Here is a tiny trained network, its code and every weight. The questions are about switching its units off for an input and a class, where a switched-off unit gives its printed mean instead of its output.

import numpy as np


def w(rows, s, z=0):
    codes = np.array(rows[::2]) - 128.0
    scale = np.full(codes.shape[1], s)
    scale[-1] = z or s
    return codes * scale


def f(y):
    return np.maximum(y, 0)


def log_softmax(a):
    a = a - a.max(-1, keepdims=True)
    return a - np.log(np.exp(a).sum(-1, keepdims=True))


def net(x, mask):
    res = np.array(x, float).reshape(1, 4) / 4 @ E
    y = f(res @ A[0][:, :-1].T + A[0][:, -1])
    res = res + np.where(mask, y, B[0][:, -1]) @ B[0][:, :-1]
    return log_softmax(res[-1] @ U[:, :-1].T + U[:, -1])


A, B = {}, {}
E = w([
[150,188,81,109,65,165],'x0',
[83,67,70,81,84,61],'x1',
[175,107,112,236,99,116],'x2',
[85,86,130,165,125,246],'x3',
],0.012)
A[0] = w([
[116,52,185,147,231,104,142],'N0',
[184,171,124,117,138,42,107],'N1',
[175,91,167,212,81,116,107],'N2',
[137,190,64,114,64,192,142],'N3',
[60,25,155,127,117,237,210],'N4',
[87,45,234,176,254,81,83],'N5',
[87,179,163,97,159,137,104],'N6',
[154,126,201,119,135,39,63],'N7',
[30,144,109,50,153,115,42],'N8',
[117,147,141,47,164,138,100],'N9',
[81,26,101,108,65,159,149],'N10',
[156,198,161,143,195,145,49],'N11',
[202,111,74,191,110,105,17],'N12',
[165,149,152,131,189,219,53],'N13',
[195,221,87,106,44,169,85],'N14',
[182,214,135,71,116,13,90],'N15',
[65,45,39,95,105,44,31],'N16',
[178,132,129,187,93,128,174],'N17',
[71,197,116,97,117,142,90],'N18',
[141,193,222,163,162,144,157],'N19',
[88,180,160,57,163,151,88],'N20',
[205,225,196,134,199,166,4],'N21',
[93,148,187,59,161,150,118],'N22',
],0.0083,0.0023)
B[0] = w([
[56,121,178,32,23,64,216],'N0',
[178,162,192,189,126,181,218],'N1',
[80,75,102,166,166,83,206],'N2',
[47,135,230,79,27,53,212],'N3',
[177,208,234,169,167,188,251],'N4',
[76,98,146,40,37,93,246],'N5',
[95,55,101,174,188,96,167],'N6',
[175,183,201,153,92,173,198],'N7',
[162,65,110,206,140,109,190],'N8',
[105,67,136,204,172,118,177],'N9',
[222,177,106,122,117,243,206],'N10',
[191,91,23,66,81,162,188],'N11',
[101,48,99,230,191,58,193],'N12',
[204,110,85,121,91,211,208],'N13',
[37,72,191,40,3,30,224],'N14',
[181,173,205,184,118,192,254],'N15',
[213,113,36,70,79,201,238],'N16',
[76,106,88,174,163,69,199],'N17',
[82,62,130,191,160,90,167],'N18',
[162,124,65,70,105,143,214],'N19',
[106,45,88,219,206,108,184],'N20',
[172,83,53,85,82,169,223],'N21',
[85,83,96,231,198,117,183],'N22',
],0.0064,0.0091)
U = w([
[203,109,9,71,112,150,93],'0',
[25,110,192,64,87,67,106],'1',
[174,172,216,185,144,157,108],'2',
[68,65,68,221,179,73,110],'3',
[101,167,112,114,156,105,251],'4',
],0.013,0.011)

Each question gives the input, the list of numbers given to net, and the class t.
The units are the neurons (one row each of A and B). Each row of codes is followed by its name. A weight is (code - 128) times the scale printed after its matrix; where a second scale follows, it is the last column's (A, B and U).
mask holds one flag per neuron, in row order. A switched-off neuron (its flag False) gives its mean, the last column of its row in B, instead of its output. The means were averaged over made-up inputs and are rounded, as every weight is.
A unit's drop is (log p(t) with every unit on - log p(t) with that unit switched off) / (log p(t) with every unit on - log p(t) with every unit switched off).
The circuit of an input: a set's keep is (log p(t) with only the set's units on - log p(t) with every unit switched off) / (log p(t) with every unit on - log p(t) with every unit switched off). Starting from the 12 units with the biggest drops (on a tie, the unit counted first), units are removed one at a time, each time the one whose removal leaves the highest keep (on an exact tie, the one counted first), for as long as the keep stays at least 0.8.
units of the circuit, in order: the units of the circuit, biggest drop first
top k neurons: the k neurons with the biggest drops, biggest first
drop of u: that unit's drop, to one decimal
input [4,-3,6,-5], class 3: units of the circuit, in order	[N12, N17]
input [0,-8,-4,-8], class 0: units of the circuit, in order	[N21]
input [5,-1,0,-5], class 1: top 4 neurons	[N14, N4, N10, N3]
input [-8,5,8,-8], class 1: top 4 neurons	[N5, N0, N4, N10]
input [-6,7,3,2], class 0: top 2 neurons	[N16, N10]
input [6,3,0,-8], class 2: top 2 neurons	[N15, N1]
input [5,-6,-4,-3], class 0: top 2 neurons	[N21, N11]
input [-4,6,-1,-5], class 0: top 2 neurons	[N16, N4]
input [4,5,8,-7], class 3: top 2 neurons	[N12, N4]
input [7,4,0,5], class 1: top 2 neurons	[N3, N14]
input [2,-8,-8,-2], class 0: top 2 neurons	[N21, N11]
input [7,-3,-4,4], class 1: top 2 neurons	[N3, N14]
input [-4,7,1,-7], class 0: top 3 neurons	[N16, N4, N3]
input [5,4,6,-3], class 3: units of the circuit, in order	[N12]
input [-7,-3,-8,3], class 3: top 2 neurons	[N22, N20]
input [0,7,4,-8], class 2: top 3 neurons	[N15, N1, N7]
input [-3,-3,-5,4], class 3: drop of N20	0.3
input [-6,0,0,-7], class 2: drop of N1	0.8
input [-6,-1,5,-3], class 1: drop of N5	0.3
input [4,0,-5,8], class 2: units of the circuit, in order	[N4]
